Below is a small trained network, with its code and all its weights. Each question gives an input and a target symbol and asks what happens when units are switched off, that is, made to give their printed mean instead of their output.

import numpy as np


def w(rows, s, z=0):
    codes = np.array(rows[::2]) - 128.0
    scale = np.full(codes.shape[1], s)
    scale[-1] = z or s
    return codes * scale


def f(y):
    return y / 2 * (1 + np.tanh(0.7978845608 * (y + 0.044715 * y**3)))


def softmax(a):
    e = np.exp(a - a.max(-1, keepdims=True))
    return e / e.sum(-1, keepdims=True)


def log_softmax(a):
    a = a - a.max(-1, keepdims=True)
    return a - np.log(np.exp(a).sum(-1, keepdims=True))


def net(x, mask):
    ids = ['ΠΣΨΩβγεθλμξτ'.index(c) for c in x.split()]
    T = len(ids)
    res = E[ids] + P[:T]
    u = 0
    for l in range(2):
        r = res
        for j in range(3):
            rows = slice(3 * j, 3 * j + 3)
            q, k, v = (r @ M[l][rows].T for M in (Q, K, V))
            z = softmax(np.where(np.tri(T) > 0, q @ k.T / 3**0.5, -1e9)) @ v
            o = O[l][rows]
            res = res + np.where(mask[u + j], z, o[:, -1]) @ o[:, :-1]
        u += 3
        y = f(res @ A[l][:, :-1].T + A[l][:, -1])
        res = res + np.where(mask[u : u + 4], y, B[l][:, -1]) @ B[l][:, :-1]
        u += 4
    return log_softmax(res[-1] @ U[:, :-1].T + U[:, -1])


Q, K, V, O, A, B = {}, {}, {}, {}, {}, {}
E = w([
[81,128,45,197,112],'Π',
[81,161,107,123,99],'Σ',
[83,97,254,250,88],'Ψ',
[48,151,79,142,241],'Ω',
[172,204,133,62,182],'β',
[125,164,41,214,214],'γ',
[199,141,175,62,74],'ε',
[187,199,121,117,237],'θ',
[69,189,121,61,96],'λ',
[243,89,118,137,26],'μ',
[130,93,188,97,53],'ξ',
[181,114,67,187,134],'τ',
],0.0082)
P = w([
[127,2,136,65,154],'0',
[166,217,99,183,173],'1',
[139,198,105,182,160],'2',
[145,209,107,192,167],'3',
[134,201,110,196,172],'4',
[145,203,106,187,177],'5',
[149,199,104,199,173],'6',
[136,206,108,207,173],'7',
[128,200,108,208,173],'8',
[120,193,106,201,169],'9',
],0.0075)
Q[0] = w([
[133,220,189,156,193],'0.h1',
[103,106,196,88,146],'0.h1',
[138,67,55,120,66],'0.h1',
[104,219,2,178,212],'0.h2',
[115,146,121,169,161],'0.h2',
[160,92,246,122,84],'0.h2',
[131,186,88,176,164],'0.h3',
[147,101,211,107,77],'0.h3',
[106,192,53,163,184],'0.h3',
],0.0097)
K[0] = w([
[117,50,115,98,154],'0.h1',
[141,117,184,79,96],'0.h1',
[156,231,103,183,87],'0.h1',
[82,23,121,63,156],'0.h2',
[116,93,145,128,127],'0.h2',
[115,248,162,234,98],'0.h2',
[84,34,151,111,113],'0.h3',
[141,202,118,214,126],'0.h3',
[117,39,140,68,108],'0.h3',
],0.011)
V[0] = w([
[121,155,132,129,181],'0.h1',
[128,173,134,135,89],'0.h1',
[135,50,130,111,137],'0.h1',
[180,126,166,69,82],'0.h2',
[149,124,70,192,170],'0.h2',
[11,103,114,91,149],'0.h2',
[191,156,123,75,197],'0.h3',
[178,91,111,195,101],'0.h3',
[109,58,135,64,89],'0.h3',
],0.011)
O[0] = w([
[118,96,148,135,194,194],'0.h1',
[156,185,141,62,151,76],'0.h1',
[107,84,98,161,57,117],'0.h1',
[117,203,219,110,135,49],'0.h2',
[157,61,78,214,102,201],'0.h2',
[36,120,49,63,209,251],'0.h2',
[151,58,219,159,220,135],'0.h3',
[137,152,109,237,2,152],'0.h3',
[29,193,142,130,155,234],'0.h3',
],0.0087,0.0029)
A[0] = w([
[164,47,132,143,104,163],'0.n1',
[240,136,138,92,15,3],'0.n2',
[223,107,140,157,2,140],'0.n3',
[92,97,38,197,254,167],'0.n4',
],0.0061,0.00074)
B[0] = w([
[122,128,103,199,161,144],'0.n1',
[126,35,40,3,245,147],'0.n2',
[26,68,135,106,225,167],'0.n3',
[149,72,147,47,8,248],'0.n4',
],0.0059,0.012)
Q[1] = w([
[115,219,123,132,49],'1.h1',
[129,63,187,241,121],'1.h1',
[139,76,190,81,246],'1.h1',
[155,43,119,145,202],'1.h2',
[110,58,43,91,13],'1.h2',
[89,194,106,65,56],'1.h2',
[164,73,94,123,1],'1.h3',
[147,119,40,103,94],'1.h3',
[112,228,156,121,97],'1.h3',
],0.008)
K[1] = w([
[87,220,123,182,58],'1.h1',
[173,43,153,225,128],'1.h1',
[111,83,170,87,184],'1.h1',
[131,93,136,166,166],'1.h2',
[57,2,88,112,72],'1.h2',
[71,144,86,70,105],'1.h2',
[141,82,106,137,76],'1.h3',
[167,116,55,122,95],'1.h3',
[79,184,122,151,102],'1.h3',
],0.0092)
V[1] = w([
[99,182,72,91,110],'1.h1',
[177,35,189,175,115],'1.h1',
[163,3,217,129,138],'1.h1',
[107,207,165,111,198],'1.h2',
[132,50,139,3,153],'1.h2',
[131,96,198,8,192],'1.h2',
[200,60,173,132,127],'1.h3',
[109,164,173,149,146],'1.h3',
[112,178,63,60,116],'1.h3',
],0.0066)
O[1] = w([
[142,13,143,112,144,158],'1.h1',
[121,223,104,123,77,109],'1.h1',
[121,255,88,101,101,129],'1.h1',
[95,164,145,202,234,3],'1.h2',
[68,220,10,18,118,207],'1.h2',
[79,215,72,113,164,90],'1.h2',
[160,241,115,82,88,93],'1.h3',
[100,156,136,168,164,65],'1.h3',
[134,26,100,113,173,162],'1.h3',
],0.0054,0.0063)
A[1] = w([
[100,46,204,206,219,77],'1.n1',
[201,68,44,83,49,83],'1.n2',
[126,169,84,3,241,35],'1.n3',
[76,156,202,168,174,2],'1.n4',
],0.0063,0.003)
B[1] = w([
[237,183,6,101,102,195],'1.n1',
[147,163,254,75,195,254],'1.n2',
[68,95,181,248,88,217],'1.n3',
[202,143,192,77,196,156],'1.n4',
],0.0061,0.014)
U = w([
[163,141,49,77,169,149],'Π',
[148,166,167,100,199,61],'Σ',
[131,58,233,89,145,122],'Ψ',
[200,181,120,51,66,60],'Ω',
[178,146,159,181,129,95],'β',
[128,204,69,136,104,205],'γ',
[76,177,241,155,141,162],'ε',
[81,118,142,255,12,255],'θ',
[167,87,7,129,100,43],'λ',
[68,149,51,62,99,105],'μ',
[66,105,139,167,179,122],'ξ',
[101,108,74,142,135,148],'τ',
],0.0056,0.0027)

Each question gives the input, a string of symbols that net reads in full, and the target symbol t.
The units are the heads (3 rows each of Q, K, V and O) and the neurons (one row each of A and B). Each row of codes is followed by its name. A weight is (code - 128) times the scale printed after its matrix; where a second scale follows, it is the last column's (O, A, B and U).
mask holds one flag per unit, layer by layer, with each layer's heads first. A switched-off unit (its flag False) gives its mean, the last column of its rows in O or B, instead of its output. The means were averaged over made-up inputs and are rounded, as every weight is.
A unit's drop is (log p(t) with every unit on - log p(t) with that unit switched off) / (log p(t) with every unit on - log p(t) with every unit switched off).
The circuit of an input: a set's keep is (log p(t) with only the set's units on - log p(t) with every unit switched off) / (log p(t) with every unit on - log p(t) with every unit switched off). Starting from the 12 units with the biggest drops (on a tie, the unit counted first), units are removed one at a time, each time the one whose removal leaves the highest keep (on an exact tie, the one counted first), for as long as the keep stays at least 0.8.
units of the circuit, in order: the units of the circuit, biggest drop first
most important unit: the unit with the biggest drop
k most important neurons: the k neurons with the biggest drops, biggest first
top k neurons in layer l: the k neurons of layer l with the biggest drops, biggest first
which heads matter: for each layer, one digit per head in row order, 1 if its drop is at least 0.15 and else 0, layers parted by /
input Ω ξ Ψ γ γ Π Ω γ Π λ, target μ: units of the circuit, in order : 1.h2; 0.h2; 0.n4
input Ω Π Ψ γ τ ε γ β, target μ: units of the circuit, in order : 0.h2; 1.h2; 0.n4
input ξ γ Ψ Π γ β, target Π: most important unit : 1.n1
input β Ψ Ω Π ε Π β λ μ Π, target ε: units of the circuit, in order : 0.h3; 0.h2; 1.n1; 1.h1
input Ω Π Π μ γ θ Ω γ, target μ: units of the circuit, in order : 0.n4; 1.h2; 0.h2
input Ω Π τ Π ε ξ λ Π, target μ: which heads matter : 011 / 010
input μ Π Ω γ Π Π, target β: 2 most important neurons : 1.n1; 0.n4
input β θ Π Ψ Π Π Ω Π, target ε: units of the circuit, in order : 0.h3; 0.h2; 1.h2; 1.n3
input τ γ ξ Π Ψ μ μ Π β γ, target θ: units of the circuit, in order : 0.h2; 0.h3; 1.h2
input β ξ ξ τ τ Π Ω λ λ, target ε: units of the circuit, in order : 0.h2; 1.h2; 1.n1
input Ψ τ Ψ γ, target λ: 2 most important neurons : 1.n1; 0.n4
input θ Ψ ξ Π, target γ: top 2 neurons in layer 1 : 1.n2; 1.n3
input ε γ Π Π Π γ, target Σ: 3 most important neurons : 1.n4; 1.n1; 0.n4
input γ Π Π λ, target Ω: 2 most important neurons : 0.n4; 1.n3
input λ μ β Π Ω γ Ψ, target θ: 2 most important neurons : 1.n2; 0.n4
input Π μ μ Σ, target Ψ: 3 most important neurons : 1.n2; 1.n1; 0.n3
input Π Π γ Σ Ω Π, target Ψ: top 2 neurons in layer 1 : 1.n2; 1.n1
input μ θ γ γ λ Π μ γ, target β: 3 most important neurons : 1.n1; 0.n4; 1.n4
input Π μ γ Ψ ξ Π τ λ, target Ψ: top 2 neurons in layer 1 : 1.n1; 1.n2
input Π Π Ψ, target θ: which heads matter : 000 / 110
input β Π Ψ Π Ω Π γ μ Ω, target ε: which heads matter : 011 / 110
input γ ξ Ω Ω Π ε τ, target Ω: top 2 neurons in layer 1 : 1.n3; 1.n2
input Π Π Ω θ, target Ψ: which heads matter : 111 / 110
input Π Π λ γ γ γ, target Ψ: most important unit : 0.n4
input ε Σ Π ε Ω Π ξ Ω, target Σ: most important unit : 0.h2
